[128 = 0]

[183 125 171 116 130 122 130 134 133 139 138 102 130 119 101 164 118 125
 121 141  51 159 135 125 122 130 131 142 146 123 115 117 120 130 131 131
 137 128 118 119 166 116]  R + Z480
[134 137 133 121 123 125 137 146 123 141  99 153 107 131 138 127 117 125
 139 149 171 124 112 134 147 151 109 129 141  96 141 159 132 144 114 115
 131 138 151 126 148 148]  P + Z226
[148 135 144 145  99 167 136 161 119 133 145 114 134 128 121 169 125 146
 140 145  69 127 189 137 113 133 147 146 119 130 147 115  97 136 121 173
 148 138 129 117 178 112]  R + Z226
[127 150  60 128 125 138 129  78 111  97 136 111 155 168 139 143 147 151
 134 180 180 183 141 144 121  78 185  92 124 147 141  41 181 139 148  83
  79 146 142 162  77 108]  R + Z226
[141 104 133 124 121 155 134 148 116 105 144 138 143 136 135 153 145 142
 153 152  96 127 128 134 141 134 125 150 113 115 145 142 105 146 128 119
 167 126 152 122 168 165]  P + Z522
[142 162 108 131 115 146 144 142 131 136 126 150 119 123  99 116 138 125
 153 173 116 164 138 145 131 138 120 114 128 106 141 106 133 178 107  95
 109 141 148 142 136 130]  R + Z522
[142 158 117 136 107  99 122 131 145 148  89 156  91 140 158 145 111 133
 130 130 145 128 132 136 129 109 121 114 156 119 144 124 151 106 134 122
 129 134 132 139 126 118]  P + Z226
[159 170 139 139 114 117 140 129 134 144 104 148  95 125 145 174 109 130
 130 156  79 156 147 109 111 109 146 134 161 105 145  94 129  94 144 140
 148 138 113 127 151 100]  P + Z226
[137 122 183 114 145  95 127 116 132 138 146  97 108 124 113 138 110 114
  80 114  71 160 136 102 106 142 134 139 143 116  98 126 137 107 134 143
 157 117  89 122 131 113]  R + Z480
[148 122 192 142 118 159 145 171 126 135 152 120 137 115  92 184 124 144
 122 126   6 140 156 120 107 133 134 184 124 121 116 137  69 130 109 165
 169 121 119  91 215 143]  P + Z480
[133 126 112 146 120 185 148 145 122 120 137 150 143 130 118 118 151 139
 169 153 133 112 124 152 145 137 128 132 104 130 194 144 101 180 107   4
 107 130 171 117 133 159]  R + Z522
[168 134 156 148  99 144 133 161 120 129 124 143 135 136 168 205 117 158
 148 152  67 122 149 113 131 106 143 155 150 123 150 130 103  92 142 153
 165 128 105 111 175 114]  P + Z226
[129 145  70 130 111 146 133  93 113 129 130 120 141 161 152 120 163 146
 116 182 185 161 139 147 114  81 165  93 118 146 138  50 128 133 144  94
  91 149 141 156  78  96]  P + Z226
[151 132 189 138 112 125 136 168 136 148 117 147 113 123 164 211 106 159
 137 122  24 105 152  95 120 116 132 165 154 110 132 141  88  76 111 173
 187 112  97 110 202 113]  P + Z226
[149 115 194 113 129 113 142 150 125 154 128 113 119 114 128 178 104 131
 109 139  34 147 148 115 130 138 140 164 147 118 117 144 115 102 124 146
 173 125 107 113 177 127]  R + Z480
[141 124 148 134 116 140 150 143 129 133 150 113 140 129  94 155 128 141
 129 148  63 152 145 128 120 118 148 151 122 139 132  80 109 147 117 128
 142 131 121 128 165 112]  R + Z226
[144 157 129 132 113  83 132 111 137 149  90 120  93 150 188 188 119 154
 117 195 120 184 146 121 128  87 156  92 169 116 146  61 154  73 167 112
 131 152 116 159 113  80]  P + Z226
[142 145 169 126 125 139 144 162 143 154 106 154 110 110 129 149 113 142
 162 133  67 134 141 123 126 155 112 147 146  99 132 159 115 122 115 140
 152 129 128 113 178 129]  P + Z522
[150 146 156 154 113 140 134 145 126 128 145 126 131 118  98 166 113 141
 121 115  69 140 156 126  90 112 150 139 122 145 133  88 110 113 140 163
 141 131 107 115 185  99]  R + Z226
[126 120 139 115 129 136 135 143 130 127 132 143 133 117 117  98 138 120
 159 154 118 124 103 135 153 171  97 151 106  81 134 176 111 188 103 111
 117 127 161 115 152 168]  R + Z522
[149 104 178 109 133 121 141 125 119 136 157  67 128 110  97 136 134 128
 123 150  44 178 136 106 121 138 153 133 116 107 107 130 115 130 121 122
 148 104 104 120 159 113]  R + Z226
[124 126 116 128 111 156 137 134 126 118 115 147 131 138 127  98 152 134
 159 184 160 139 116 153 154 141 126 113 116 123 153 133 135 184 109  82
 106 143 172 141 154 169]  P + Z522
[140 142 149 144 110 143 146 130 135 138 152 252 134 114  81 139 122 130
 125 122  52 152 157 124  76 121 189 134 111 152 117  96 117 131 132 134
 128 124 114 120 164 106]  R + Z480
[146 106 163 135 130 159 143 163 115 128 142 136 143 129 125 122 127 145
 162 141  80 116 141 131 132 136 119 154 116 107 140 166  90 140 111 146
 162 128 139 109 176 164]  R + Z522
[136 156 127 128 116 116 142 151 135 140  96 151  95 127 135 152 122 129
 139 176 107 172 130 124 155 135 113 121 150 107 146 140 146 136 121 107
 127 149 146 150 147 137]  P + Z480
[138 128 152 123 135 109 137 103 129 136 129 111 124 120  89 127 118 118
 118 154  77 181 123 109 129 137 134 118 140 126 111 108 143 127 131 125
 141 132 117 134 147 113]  R + Z480
[155 116 171 138 114 133 146 155 124 139 131 143 123 124 140 192 117 153
 155 141  49 139 145 113 113 118 131 158 149 121 136 128 112  98 132 145
 164 121 113 127 190 122]  P + Z226
[158 143 142 153 107 137 137 134 118 123 150 121 140 126 102 164 129 155
 136 122  62 148 161 125  70 103 176 132 134 149 132  68 110 101 144 151
 144 124 105 126 163  98]  R + Z226
[137 137 121 114 118 114 133 102 131 126 122 118 115 145 126 134 136 129
 121 190 167 187 127 123 139 108 139 115 138 114 131  82 155 146 131  96
 112 148 141 157 109 122]  R + Z226
[150 132 145 138 107 163 135 154 119 128 136 146 141 133 129 156 129 134
 152 135  90 108 130 136 104 142 130 129 111 129 167 135  94 144 118 148
 139 126 122 108 176 149]  R + Z522
[139 123 149 130 127 155 133 171 127 135 129 144 127 122 133 139 131 128
 160 144  94 115 116  86 148 147 104 145 133 126 149 178 108 163 110 127
 151 126 159 116 179 155]  P + Z522
